Here is a tiny trained network, its code and every weight. The questions are about switching its units off for an input and a target symbol, where a switched-off unit gives its printed mean instead of its output.

import numpy as np


def w(rows, s, z=0):
    codes = np.array(rows[::2]) - 128.0
    scale = np.full(codes.shape[1], s)
    scale[-1] = z or s
    return codes * scale


def f(y):
    return y / 2 * (1 + np.tanh(0.7978845608 * (y + 0.044715 * y**3)))


def softmax(a):
    e = np.exp(a - a.max(-1, keepdims=True))
    return e / e.sum(-1, keepdims=True)


def log_softmax(a):
    a = a - a.max(-1, keepdims=True)
    return a - np.log(np.exp(a).sum(-1, keepdims=True))


def net(x, mask):
    ids = ['ΓΦΨΩαλ'.index(c) for c in x.split()]
    T = len(ids)
    res = E[ids] + P[:T]
    r = res
    for j in range(3):
        rows = slice(3 * j, 3 * j + 3)
        q, k, v = (r @ M[0][rows].T for M in (Q, K, V))
        z = softmax(np.where(np.tri(T) > 0, q @ k.T / 3**0.5, -1e9)) @ v
        o = O[0][rows]
        res = res + np.where(mask[j], z, o[:, -1]) @ o[:, :-1]
    y = f(res @ A[0][:, :-1].T + A[0][:, -1])
    res = res + np.where(mask[3:19], y, B[0][:, -1]) @ B[0][:, :-1]
    return log_softmax(res[-1] @ U[:, :-1].T + U[:, -1])


Q, K, V, O, A, B = {}, {}, {}, {}, {}, {}
E = w([
[247,118,37],'Γ',
[155,178,89],'Φ',
[233,190,70],'Ψ',
[104,110,137],'Ω',
[65,106,188],'α',
[71,188,204],'λ',
],0.016)
P = w([
[40,196,109],'0',
[56,220,122],'1',
[84,135,86],'2',
[53,186,142],'3',
[50,206,121],'4',
[137,2,9],'5',
[58,198,68],'6',
],0.0029)
Q[0] = w([
[196,195,105],'h0',
[66,159,191],'h0',
[135,234,166],'h0',
[169,183,43],'h1',
[132,196,190],'h1',
[255,182,128],'h1',
[142,114,81],'h2',
[100,167,126],'h2',
[152,233,129],'h2',
],0.0092)
K[0] = w([
[60,82,254],'h0',
[115,135,159],'h0',
[133,47,24],'h0',
[166,193,186],'h1',
[76,93,16],'h1',
[217,142,23],'h1',
[112,167,163],'h2',
[175,146,161],'h2',
[124,170,76],'h2',
],0.01)
V[0] = w([
[128,207,149],'h0',
[182,97,133],'h0',
[158,254,123],'h0',
[107,113,45],'h1',
[160,201,75],'h1',
[140,106,102],'h1',
[141,224,63],'h2',
[45,151,218],'h2',
[169,74,145],'h2',
],0.012)
O[0] = w([
[126,231,126,220],'h0',
[165,88,75,70],'h0',
[113,246,60,253],'h0',
[198,22,89,93],'h1',
[254,132,144,157],'h1',
[154,60,127,88],'h1',
[162,158,84,214],'h2',
[118,230,218,231],'h2',
[124,10,162,47],'h2',
],0.0079,0.0053)
A[0] = w([
[203,119,84,161],'n0',
[143,142,151,62],'n1',
[106,169,33,237],'n2',
[116,105,118,253],'n3',
[114,165,79,173],'n4',
[17,98,189,27],'n5',
[96,97,165,92],'n6',
[143,88,191,153],'n7',
[33,178,17,46],'n8',
[11,136,82,147],'n9',
[82,217,206,165],'n10',
[66,123,157,109],'n11',
[67,86,132,140],'n12',
[127,173,102,139],'n13',
[109,88,144,41],'n14',
[208,121,133,97],'n15',
],0.013,0.0061)
B[0] = w([
[56,107,132,160],'n0',
[170,251,46,132],'n1',
[184,61,205,183],'n2',
[96,63,225,131],'n3',
[247,154,199,168],'n4',
[160,116,41,164],'n5',
[161,116,53,131],'n6',
[106,253,54,128],'n7',
[175,133,8,179],'n8',
[70,224,121,179],'n9',
[152,66,158,253],'n10',
[129,125,36,158],'n11',
[146,96,196,132],'n12',
[128,180,152,171],'n13',
[204,255,117,126],'n14',
[24,196,130,149],'n15',
],0.0061,0.037)
U = w([
[151,51,168,200],'Γ',
[178,65,208,54],'Φ',
[176,103,59,29],'Ψ',
[74,100,185,254],'Ω',
[73,165,4,74],'α',
[117,128,189,116],'λ',
],0.013,0.0068)

Each question gives the input, a string of symbols that net reads in full, and the target symbol t.
The units are the heads (3 rows each of Q, K, V and O) and the neurons (one row each of A and B). Each row of codes is followed by its name. A weight is (code - 128) times the scale printed after its matrix; where a second scale follows, it is the last column's (O, A, B and U).
mask holds one flag per unit, heads first, then neurons. A switched-off unit (its flag False) gives its mean, the last column of its rows in O or B, instead of its output. The means were averaged over made-up inputs and are rounded, as every weight is.
A unit's drop is (log p(t) with every unit on - log p(t) with that unit switched off) / (log p(t) with every unit on - log p(t) with every unit switched off).
The circuit of an input: a set's keep is (log p(t) with only the set's units on - log p(t) with every unit switched off) / (log p(t) with every unit on - log p(t) with every unit switched off). Starting from the 12 units with the biggest drops (on a tie, the unit counted first), units are removed one at a time, each time the one whose removal leaves the highest keep (on an exact tie, the one counted first), for as long as the keep stays at least 0.8.
units of the circuit, in order: the units of the circuit, biggest drop first
unit that matters most: the unit with the biggest drop
heads that matter: for each layer, one digit per head in row order, 1 if its drop is at least 0.15 and else 0, layers parted by /
drop when u is switched off: that unit's drop, to one decimal
input λ λ Φ λ Ψ Ω, target λ: unit that matters most : n5
input λ Ω Ψ, target λ: units of the circuit, in order : (n8; h1; n15; n5)
input Φ Ω λ Ψ Γ, target λ: heads that matter : 010
input α Ψ Ψ Φ Ω, target Ψ: units of the circuit, in order : (n8; h0; n2; h2)
input λ α α Ω λ, target α: heads that matter : 010
input Ψ Ψ Γ Γ Ω, target Γ: heads that matter : 011
input Γ Ω Ω, target Γ: units of the circuit, in order : (h2; h0)
input Ω Ω Ω, target Ω: units of the circuit, in order : (n8; n4; h0)
input Ω α λ α Γ λ, target α: heads that matter : 011
input α α Ω Ω, target α: units of the circuit, in order : (n2; h1; n5; h2)
input Γ λ λ Γ α, target α: heads that matter : 010
input Γ Ω Ψ, target Γ: heads that matter : 001
input λ Ω Ω Ω Ω α, target α: drop when n6 is switched off : 0.2
input Γ Γ λ, target Γ: drop when n11 is switched off : 0.0
input α α Ω, target α: drop when n9 is switched off : 0.2
input λ Γ Ψ λ λ, target Ψ: unit that matters most : h2
input α Γ α Ω Γ Ω, target Ω: drop when n13 is switched off : -0.1
